Below is a small trained network, with its code and all its weights. Each question gives an input and a class and asks what happens when units are switched off, that is, made to give their printed mean instead of their output.

import numpy as np


def w(rows, s, z=0):
    codes = np.array(rows[::2]) - 128.0
    scale = np.full(codes.shape[1], s)
    scale[-1] = z or s
    return codes * scale


def f(y):
    return np.maximum(y, 0)


def log_softmax(a):
    a = a - a.max(-1, keepdims=True)
    return a - np.log(np.exp(a).sum(-1, keepdims=True))


def net(x, mask):
    res = np.array(x, float).reshape(1, 4) / 4 @ E
    y = f(res @ A[0][:, :-1].T + A[0][:, -1])
    res = res + np.where(mask, y, B[0][:, -1]) @ B[0][:, :-1]
    return log_softmax(res[-1] @ U[:, :-1].T + U[:, -1])


A, B = {}, {}
E = w([
[225,221,156,192,98],'x0',
[150,187,46,33,157],'x1',
[254,58,143,63,79],'x2',
[164,80,35,192,179],'x3',
],0.012)
A[0] = w([
[254,27,97,88,53,129],'neuron 0',
[86,30,183,147,138,106],'neuron 1',
[113,158,230,48,83,84],'neuron 2',
[213,55,66,145,134,102],'neuron 3',
[174,196,178,170,208,118],'neuron 4',
[118,35,167,224,82,81],'neuron 5',
[41,63,89,37,140,63],'neuron 6',
[197,157,117,145,45,98],'neuron 7',
[218,207,151,189,97,89],'neuron 8',
[105,77,170,195,72,52],'neuron 9',
[136,191,54,34,139,99],'neuron 10',
[181,103,221,41,123,118],'neuron 11',
[156,194,39,80,172,38],'neuron 12',
[24,230,79,207,189,151],'neuron 13',
[57,188,210,68,35,89],'neuron 14',
[191,208,101,185,82,82],'neuron 15',
[113,101,244,209,114,63],'neuron 16',
[168,84,12,191,125,36],'neuron 17',
[154,107,194,214,116,63],'neuron 18',
[118,179,68,56,96,2],'neuron 19',
[76,182,149,148,153,120],'neuron 20',
[150,83,76,212,201,103],'neuron 21',
[122,100,158,160,128,11],'neuron 22',
[105,2,145,86,159,102],'neuron 23',
],0.012,0.0062)
B[0] = w([
[190,61,168,155,90,236],'neuron 0',
[150,167,149,81,128,178],'neuron 1',
[81,125,36,157,100,191],'neuron 2',
[109,96,99,145,62,190],'neuron 3',
[42,131,159,139,129,184],'neuron 4',
[201,184,109,85,127,192],'neuron 5',
[39,144,182,113,156,195],'neuron 6',
[63,92,156,95,160,185],'neuron 7',
[40,127,148,103,183,215],'neuron 8',
[173,177,124,98,100,171],'neuron 9',
[191,172,153,73,89,199],'neuron 10',
[155,87,141,204,76,193],'neuron 11',
[191,192,124,67,106,189],'neuron 12',
[195,37,184,172,64,253],'neuron 13',
[101,119,42,151,81,201],'neuron 14',
[23,128,161,82,174,199],'neuron 15',
[161,157,128,84,104,192],'neuron 16',
[77,135,77,134,85,182],'neuron 17',
[140,180,139,106,112,179],'neuron 18',
[170,158,124,95,112,164],'neuron 19',
[152,63,159,179,63,180],'neuron 20',
[74,131,54,114,61,190],'neuron 21',
[143,151,131,111,107,140],'neuron 22',
[13,137,181,106,185,187],'neuron 23',
],0.011,0.02)
U = w([
[140,84,170,161,105,101],'0',
[45,159,176,100,158,105],'1',
[165,233,126,80,115,114],'2',
[80,140,6,158,100,98],'3',
[121,123,133,147,135,254],'4',
[114,149,142,144,182,114],'5',
[171,167,95,165,172,112],'6',
],0.017,0.024)

Each question gives the input, the list of numbers given to net, and the class t.
The units are the neurons (one row each of A and B). Each row of codes is followed by its name. A weight is (code - 128) times the scale printed after its matrix; where a second scale follows, it is the last column's (A, B and U).
mask holds one flag per neuron, in row order. A switched-off neuron (its flag False) gives its mean, the last column of its row in B, instead of its output. The means were averaged over made-up inputs and are rounded, as every weight is.
A unit's drop is (log p(t) with every unit on - log p(t) with that unit switched off) / (log p(t) with every unit on - log p(t) with every unit switched off).
The circuit of an input: a set's keep is (log p(t) with only the set's units on - log p(t) with every unit switched off) / (log p(t) with every unit on - log p(t) with every unit switched off). Starting from the 12 units with the biggest drops (on a tie, the unit counted first), units are removed one at a time, each time the one whose removal leaves the highest keep (on an exact tie, the one counted first), for as long as the keep stays at least 0.8.
units of the circuit, in order: the units of the circuit, biggest drop first
unit that matters most: the unit with the biggest drop
k most important neurons: the k neurons with the biggest drops, biggest first
drop of u: that unit's drop, to one decimal
input [-6,-3,5,-4], class 1: 2 most important neurons	[neuron 23; neuron 13]
input [5,-6,2,-8], class 3: 2 most important neurons	[neuron 2; neuron 14]
input [2,7,8,-6], class 0: units of the circuit, in order	[neuron 0]
input [4,3,2,-5], class 3: 2 most important neurons	[neuron 2; neuron 14]
input [-3,-3,-4,-5], class 3: 3 most important neurons	[neuron 14; neuron 0; neuron 2]
input [3,-5,4,-1], class 2: 2 most important neurons	[neuron 13; neuron 5]
input [7,-3,0,8], class 3: 2 most important neurons	[neuron 21; neuron 17]
input [7,0,-7,-6], class 0: 2 most important neurons	[neuron 13; neuron 20]
input [6,3,-2,-5], class 1: 2 most important neurons	[neuron 15; neuron 8]
input [-1,4,-8,-8], class 0: 3 most important neurons	[neuron 13; neuron 20; neuron 21]
input [-3,-1,-6,-8], class 3: 2 most important neurons	[neuron 14; neuron 2]
input [7,7,3,-5], class 1: 3 most important neurons	[neuron 8; neuron 15; neuron 7]
input [4,-7,-6,2], class 2: 2 most important neurons	[neuron 5; neuron 16]
input [-6,-1,3,-2], class 1: unit that matters most	neuron 23
input [-8,-8,2,4], class 1: 2 most important neurons	[neuron 23; neuron 6]
input [4,-5,-3,0], class 2: drop of neuron 18	0.1
input [-4,5,3,5], class 2: drop of neuron 13	0.5
input [1,7,7,0], class 0: drop of neuron 1	0.2
